Here is a tiny trained network, its code and every weight. The questions are about switching its units off for an input and a target symbol, where a switched-off unit gives its printed mean instead of its output.

import numpy as np


def w(rows, s, z=0):
    codes = np.array(rows[::2]) - 128.0
    scale = np.full(codes.shape[1], s)
    scale[-1] = z or s
    return codes * scale


def f(y):
    return np.maximum(y, 0)


def softmax(a):
    e = np.exp(a - a.max(-1, keepdims=True))
    return e / e.sum(-1, keepdims=True)


def log_softmax(a):
    a = a - a.max(-1, keepdims=True)
    return a - np.log(np.exp(a).sum(-1, keepdims=True))


def net(x, mask):
    ids = ['αβγδθμσφ'.index(c) for c in x.split()]
    T = len(ids)
    res = E[ids] + P[:T]
    u = 0
    for l in range(3):
        q, k, v = (res @ M[l].T for M in (Q, K, V))
        z = softmax(np.where(np.tri(T) > 0, q @ k.T / 2**0.5, -1e9)) @ v
        res = res + np.where(mask[u], z, O[l][:, -1]) @ O[l][:, :-1]
        u += 1
        y = f(res @ A[l][:, :-1].T + A[l][:, -1])
        res = res + np.where(mask[u : u + 8], y, B[l][:, -1]) @ B[l][:, :-1]
        u += 8
    return log_softmax(res[-1] @ U[:, :-1].T + U[:, -1])


Q, K, V, O, A, B = {}, {}, {}, {}, {}, {}
E = w([
[130,84,53,65,102,58,148],'α',
[154,156,67,175,100,92,119],'β',
[140,58,171,87,183,86,74],'γ',
[219,101,190,131,119,127,168],'δ',
[154,68,57,83,83,88,192],'θ',
[136,132,157,93,122,31,70],'μ',
[108,34,112,153,178,130,67],'σ',
[93,117,4,170,147,154,70],'φ',
],0.011)
P = w([
[112,116,202,156,142,186,176],'0',
[153,172,60,131,254,62,183],'1',
[100,155,94,129,170,79,211],'2',
[110,117,111,119,143,78,184],'3',
[156,102,106,117,125,92,144],'4',
[197,93,80,106,124,107,103],'5',
[210,82,83,89,114,132,78],'6',
[215,78,94,97,105,152,61],'7',
[214,60,112,92,89,170,46],'8',
[208,42,93,60,93,175,31],'9',
],0.0069)
Q[0] = w([
[1,211,163,124,116,201,134],'0.h0',
[9,151,172,130,204,145,249],'0.h0',
],0.0079)
K[0] = w([
[150,172,187,134,255,102,212],'0.h0',
[124,200,65,147,252,44,190],'0.h0',
],0.0064)
V[0] = w([
[130,255,112,244,131,151,111],'0.h0',
[93,142,99,217,231,174,65],'0.h0',
],0.0079)
O[0] = w([
[125,77,150,56,2,146,100,1],'0.h0',
[120,39,117,136,38,59,124,92],'0.h0',
],0.0086,0.0046)
A[0] = w([
[241,150,109,2,164,111,160,192],'0.n0',
[86,140,221,183,105,217,213,83],'0.n1',
[61,103,41,223,82,140,157,137],'0.n2',
[233,116,234,28,134,104,150,69],'0.n3',
[127,120,90,4,83,96,127,234],'0.n4',
[143,82,97,87,152,40,127,220],'0.n5',
[139,171,86,185,26,141,96,3],'0.n6',
[38,188,188,143,32,190,196,34],'0.n7',
],0.006,0.002)
B[0] = w([
[77,172,86,178,67,67,98,253],'0.n0',
[198,210,184,254,115,83,55,134],'0.n1',
[51,109,104,130,109,73,223,180],'0.n2',
[163,182,129,147,5,29,130,165],'0.n3',
[235,60,168,172,61,106,122,178],'0.n4',
[106,154,116,182,108,56,54,253],'0.n5',
[179,130,186,157,163,3,162,142],'0.n6',
[224,191,179,73,20,237,227,129],'0.n7',
],0.0054)
Q[1] = w([
[99,191,167,205,114,101,177],'1.h0',
[227,154,38,254,202,41,41],'1.h0',
],0.0064)
K[1] = w([
[109,47,50,189,159,87,82],'1.h0',
[163,73,157,83,135,255,99],'1.h0',
],0.0068)
V[1] = w([
[236,169,254,189,72,129,161],'1.h0',
[102,72,161,226,183,221,80],'1.h0',
],0.0063)
O[1] = w([
[145,175,134,255,39,186,66,64],'1.h0',
[245,85,166,154,139,47,141,1],'1.h0',
],0.0086,0.00048)
A[1] = w([
[156,159,181,105,114,172,203,198],'1.n0',
[77,88,75,142,153,206,123,115],'1.n1',
[131,111,100,152,125,137,225,201],'1.n2',
[138,195,109,155,180,101,87,125],'1.n3',
[172,152,185,105,120,125,52,121],'1.n4',
[226,144,142,141,142,61,195,120],'1.n5',
[169,105,239,2,100,243,111,2],'1.n6',
[114,141,147,124,145,117,27,167],'1.n7',
],0.0089,0.0085)
B[1] = w([
[151,182,101,69,90,141,94,149],'1.n0',
[182,143,81,121,80,135,159,147],'1.n1',
[124,151,80,133,168,109,36,230],'1.n2',
[111,147,159,164,171,150,177,254],'1.n3',
[165,140,165,126,148,117,190,158],'1.n4',
[59,50,139,144,157,168,73,247],'1.n5',
[245,2,251,18,5,229,254,128],'1.n6',
[183,146,144,139,89,86,222,212],'1.n7',
],0.0088,0.0069)
Q[2] = w([
[4,71,218,32,90,127,198],'2.h0',
[240,78,123,97,149,35,95],'2.h0',
],0.0042)
K[2] = w([
[2,85,73,224,100,84,57],'2.h0',
[186,165,140,91,72,230,138],'2.h0',
],0.0066)
V[2] = w([
[171,92,104,184,82,235,48],'2.h0',
[185,119,255,136,113,128,205],'2.h0',
],0.0079)
O[2] = w([
[207,136,65,233,189,126,59,5],'2.h0',
[67,194,170,101,90,66,2,49],'2.h0',
],0.0078,0.0019)
A[2] = w([
[72,211,84,143,93,141,194,136],'2.n0',
[116,202,139,63,96,52,68,49],'2.n1',
[143,211,132,169,206,137,90,93],'2.n2',
[119,176,117,50,135,94,51,98],'2.n3',
[173,159,121,154,141,140,60,41],'2.n4',
[200,106,205,98,85,147,180,151],'2.n5',
[103,123,139,99,107,254,149,3],'2.n6',
[132,103,167,176,39,84,82,129],'2.n7',
],0.0061,0.0079)
B[2] = w([
[48,180,199,136,87,247,178,204],'2.n0',
[228,109,165,98,134,209,106,197],'2.n1',
[126,124,178,56,153,202,128,253],'2.n2',
[229,113,90,28,155,118,168,185],'2.n3',
[160,77,115,106,137,254,169,199],'2.n4',
[121,149,33,84,173,120,158,162],'2.n5',
[75,108,166,205,49,240,196,128],'2.n6',
[194,100,119,94,43,152,39,247],'2.n7',
],0.0056,0.0047)
U = w([
[155,105,152,74,172,245,195,40],'α',
[135,157,123,250,82,156,151,111],'β',
[87,79,170,177,146,74,72,44],'γ',
[118,146,166,88,93,180,105,211],'δ',
[142,166,116,147,214,189,166,63],'θ',
[54,175,186,75,77,101,100,253],'μ',
[171,2,140,143,124,101,113,58],'σ',
[198,88,45,78,20,137,177,238],'φ',
],0.0061,0.0032)

Each question gives the input, a string of symbols that net reads in full, and the target symbol t.
The units are the heads (2 rows each of Q, K, V and O) and the neurons (one row each of A and B). Each row of codes is followed by its name. A weight is (code - 128) times the scale printed after its matrix; where a second scale follows, it is the last column's (O, A, B and U).
mask holds one flag per unit, layer by layer, with each layer's heads first. A switched-off unit (its flag False) gives its mean, the last column of its rows in O or B, instead of its output. The means were averaged over made-up inputs and are rounded, as every weight is.
A unit's drop is (log p(t) with every unit on - log p(t) with that unit switched off) / (log p(t) with every unit on - log p(t) with every unit switched off).
The circuit of an input: a set's keep is (log p(t) with only the set's units on - log p(t) with every unit switched off) / (log p(t) with every unit on - log p(t) with every unit switched off). Starting from the 12 units with the biggest drops (on a tie, the unit counted first), units are removed one at a time, each time the one whose removal leaves the highest keep (on an exact tie, the one counted first), for as long as the keep stays at least 0.8.
circuit, biggest first: the units of the circuit, biggest drop first
k most important neurons: the k neurons with the biggest drops, biggest first
k most important neurons of layer l: the k neurons of layer l with the biggest drops, biggest first
input α α φ α μ α γ θ, target α: most important neuron of layer 0	[0.n4]
input α σ γ γ δ θ α α α, target α: circuit, biggest first	[0.h0, 2.h0, 1.h0]
input α σ β φ φ φ β β β, target φ: circuit, biggest first	[0.h0, 2.h0, 1.n3]
input δ β β α δ σ, target δ: 2 most important neurons of layer 1	[1.n4, 1.n7]
input σ γ σ θ θ β, target σ: circuit, biggest first	[1.h0, 1.n5]
input β β φ δ φ δ, target φ: circuit, biggest first	[0.h0, 0.n3]
input φ σ σ, target φ: circuit, biggest first	[0.h0, 1.n5]
input μ β σ δ θ δ α β μ β, target μ: 2 most important neurons	[1.n7, 1.n5]
input α β α φ μ, target α: circuit, biggest first	[2.h0, 1.h0]
input σ γ γ φ δ, target σ: circuit, biggest first	[1.n5, 1.h0, 0.n3]
input φ θ δ, target φ: circuit, biggest first	[0.h0, 1.n3]
input α α θ β μ, target α: circuit, biggest first	[2.h0, 1.h0, 1.n2]
input φ α β, target φ: 2 most important neurons	[1.n3, 0.n2]
input α δ α β φ, target α: circuit, biggest first	[2.h0, 1.h0, 0.n0]
input α φ β σ α φ δ δ α α, target θ: circuit, biggest first	[0.h0]
input δ β β, target δ: 2 most important neurons of layer 2	[2.n2, 2.n1]
input α σ γ γ θ σ, target α: circuit, biggest first	[2.h0, 1.h0]
input δ γ δ, target δ: 2 most important neurons of layer 0	[0.n1, 0.n2]
input μ α θ μ δ α σ α, target γ: 2 most important neurons	[0.n0, 1.n5]
input φ δ δ φ σ μ, target φ: 3 most important neurons	[1.n7, 0.n2, 1.n2]
input δ α β, target δ: most important neuron of layer 0	[0.n1]
input δ φ β θ φ, target δ: 3 most important neurons	[1.n4, 0.n1, 2.n2]
input β φ μ β θ β μ, target β: 2 most important neurons of layer 0	[0.n7, 0.n0]
input σ β α, target σ: 2 most important neurons	[1.n5, 0.n4]
